Each row was made from one path, in order. Every step used is in the known rows, and no mark comes twice. Write each row's path.
(in the rows, 128 means zero)
Known rows:
L > W > S > V > E > Q > R > M: [136  82 101 147 108 152 152 143 118  70 131 140 138 103 160 110 165 142
 127 129 135 138 182 106 149]
S > W > L > E > Q > R: [124  87 114 138 174 155 115 129 138 144  79  79 139  89 108 134 231  98
 141 127 116 151 128  89 116]
R > L > E > Q: [116 149 149  93 112 114 133 107 120  95 108  97 124 152 165  96 101  56
 132 128 121 130 150 175 153]
L > W > S > R > M > E: [177 187 110 147 171 132 126 113 166  93 139 138 134 115 113 125  41 171
  81 152 120 126 111  70 108]
M > L > E: [141 130 153 128 166 117  97 114 138 199  99 114 104 138  77 150 126  75
 110 113 120  98  92 139 107]
V > R > L > E > Q: [104 143 146 109  96  97 142 115 114 103 124 109 121 129 175 101 120  66
 142 115 132 144 140 163 152]
Q > R > L > E > V: [120  92 178 106 144 103 120 136 108 124 104  97 122 184 130 125 165  66
 133 142 118 135 144 149 144]
V > R > M: [123 108  95 146  53 123 148 135 154 104 158 136  73 105 165 101  49 207
  84 152 164 145  92 118 172]
E > Q > D: [128 108 126 135  61 182 120 130 123 132 111 115  74 141 125 133 170 115
 147 139 133 100 104 168 139]
V > R > M > L > E: [132 117 145 139 146 106 113 116 128 161 120 125  94 116 116 134 108  97
 104 113 130 108 110 128 123]
M > E > Q: [157 214 135 114 111 126 119 120 169 103 100 105 107 135 136 102  74 120
 130 155 130 123 121 174 112]
W > L > E > Q > R > M: [120  91 109 123 141 142 123 115 134  77  97  87  91 104 146  95 134 120
 105 130 122 147 162 113 158]
V > E > Q > R > M > L > W > S: [148 143 112 136 157 135 120 139  88 157 104 133 135 110 110 144 193 116
 147  75  89 113 148 122 130]
M > E > V > R > L > W: [133 112 173 116  94  96 131 152 114 152 158 153 145 147 116 132 129 131
 105 113 125 137 112 150 109]
L > W > S > V > R > M > E > Q > D: [135 112 116 148 107 158 142 134 105  98 136 148 125 114 134 147 187 113
 159 112 127 105 147 132 114]
W > S > V > R > M > E: [154 196  98 149 133 101 146 124 162  97 146 134 116 110 134 127  43 192
 117 140 147 130 122 100 120]
Q > R: [150 103 123 170  95 157 127 150 167 166 110  99  70 112  83 128 162 191
 102 147 135 143  69  97 126]
M > L > W: [151  93 155 124 125 157  97 137 140 214 132 156 126 135  64 149 136 137
  79 113 118  98  85 153  87]
E > Q > R > L > W: [138  83 161 119  87 149 135 145 117 134 139 125 134 138 114 113 157 131
  92 114 112 135 133 144 120]
V > E > Q > R: [138 129 132 170  74 136 129 158 141 133  98 111  93  95 129 117 209 124
 163 133 140 147 114 121 130]
L > W > S: [146 115  83 122 144 140 131 135 124 189 123 140 134 129  82 160 144 161
 101  92 107 132  68 105 155]

Write each row's path:
[111 174 129 110 158 116 139  94 110  83 118 102 147 137 171 109 112  55
 151 124 106 138 148 126 153] => W > S > R > L > E > Q
[118 163 113 138 136 130 127 115 125 135 149 137 109 119 133 133  73 181
 132 124 126 100 138 135 117] => W > S > V > R > M > L
[117 139 121 118 121 131 133 128 104 101 130 164 172 117 166 125 152  84
 175 114 136 111 189 163 125] => R > M > L > W > S > V > E > Q
[107 129 150 102 184  97 125 112  99 111 120 117 153 183 147 137 134  61
 151 141 108 136 137 120 153] => W > S > R > L > E > V
[130 147 106 157 189 159 119 110 137 171 149 156 154 108  92 163 134 154
 119 128 101 127  71  53 103] => M > L > W > S > R
[123  79  86 125 151 158 149 131 141 159 158 169 180 132  95 164 137 165
 118 124 141 129 107 101 128] => L > W > S > V
[144 169 153 145 108 143 103 130 124 120 104 108  84 120 135 106 123 132
 137 133 117  96 167 161 109] => V > E > Q > R > M > L
[158 163 150 101 131 112 111 130 156  85 107 114 109 183 142 104  56 133
 108 182 135 117 140 170 130] => R > M > E > V
[114 206 115 130 138 126 141  99 124 105 158 109 134 147 141 123  42 172
 130 141 110 136 106  89 146] => W > S > R > L
[124  70 161 133  84 140 142 156 112 127 153 156 170 125 124 125 186 112
 129 113 137 137 160 135 108] => S > V > E > Q > R > L > W
[149 166 149 118 150 123 111 122 163  72 124 128 121 168 148 107  59 135
 112 198 135 127 134 130 117] => S > R > M > E > V
[135 172 131 145 145 145 118 121 111 111 115 117 119 119 139 122 134 133
 164 124 113  95 192 143 107] => W > S > V > E > Q > R > M > L
[ 76  74 127 127 141  75 114 138 120 175 123 141 113 108 126 155 199  93
 159 107 147 171  78 110 148] => W > L > E > V > R
[145 201 124 124  88 113 134 120 159  67 120 113  98 112 176  85  55 137
 124 151 141 132 141 161 130] => V > R > M > E > Q
[112  70 162 112  77 110 136 152 107 156 165 158 142 147 129 128 142 135
 103 112 133 142 105 150 132] => E > V > R > L > W
[115 189 169 117  82  74 133 138 117 116 149 115 111 161 152 113  74 148
 146 137 134 139 123 159 131] => M > E > V > R > L
[128 120 108 146 130 118 130 142 109 151 145 184 171 114 120 161 145 128
 162 107 152 108 147 116 118] => R > M > L > W > S > V > E
[134 116 137 164 134 144 127 150 111 154 110 138 147  92 109 145 252 103
 182 100 114 127 155 116  94] => M > L > W > S > V > E > Q > R
[102 124 123 130 143  80 154 120 102 143 149 129 145 128 132 148 125 100
 144  95 136 142 119 100 150] => W > S > V > R > L > E
[162 147 157 122 135 120 112 141 154  88 100 105  98 169 130 107  98 139
 112 180 129 126 147 150 120] => Q > R > M > E > V
[106 120  69 101 184 154  89 118 155 185 106 100 162 105  85 155 124 177
 121 135 139 142  86  92 123] => S > W > L
[ 90  75 112 114 130  93 123 124 121 105 132 134 101 116 162 118 114 126
 119 128 149 158 126 118 174] => W > L > E > V > R > M
[ 93 162 114 130  89  98 162 127 109 125 179 133 136 134 151 131  75 184
 153 116 142 144 121 122 147] => W > S > V > R > L
[127  97  98 116 165 161 140 117 130 138 156 164 174 135 107 153 106 162
 112 123 128 105 148 122 114] => R > M > L > W > S > V
[116  97 110 121 145 156 158 127 114 115 151 141 183 134 123 141 163 139
 143 116 121 133 163 116 122] => E > Q > R > L > W > S > V
[105 114 102  92 181 135 108 105 133 133  87  98 163 111 135 129 161  59
 144 124 127 141 133 132 135] => S > W > L > E > Q
[129  59 145 133 113 152 124 136 136 163 170 181 144 113 106 142 123 156
  84 122 138 106 125 136  88] => S > V > R > M > L > W
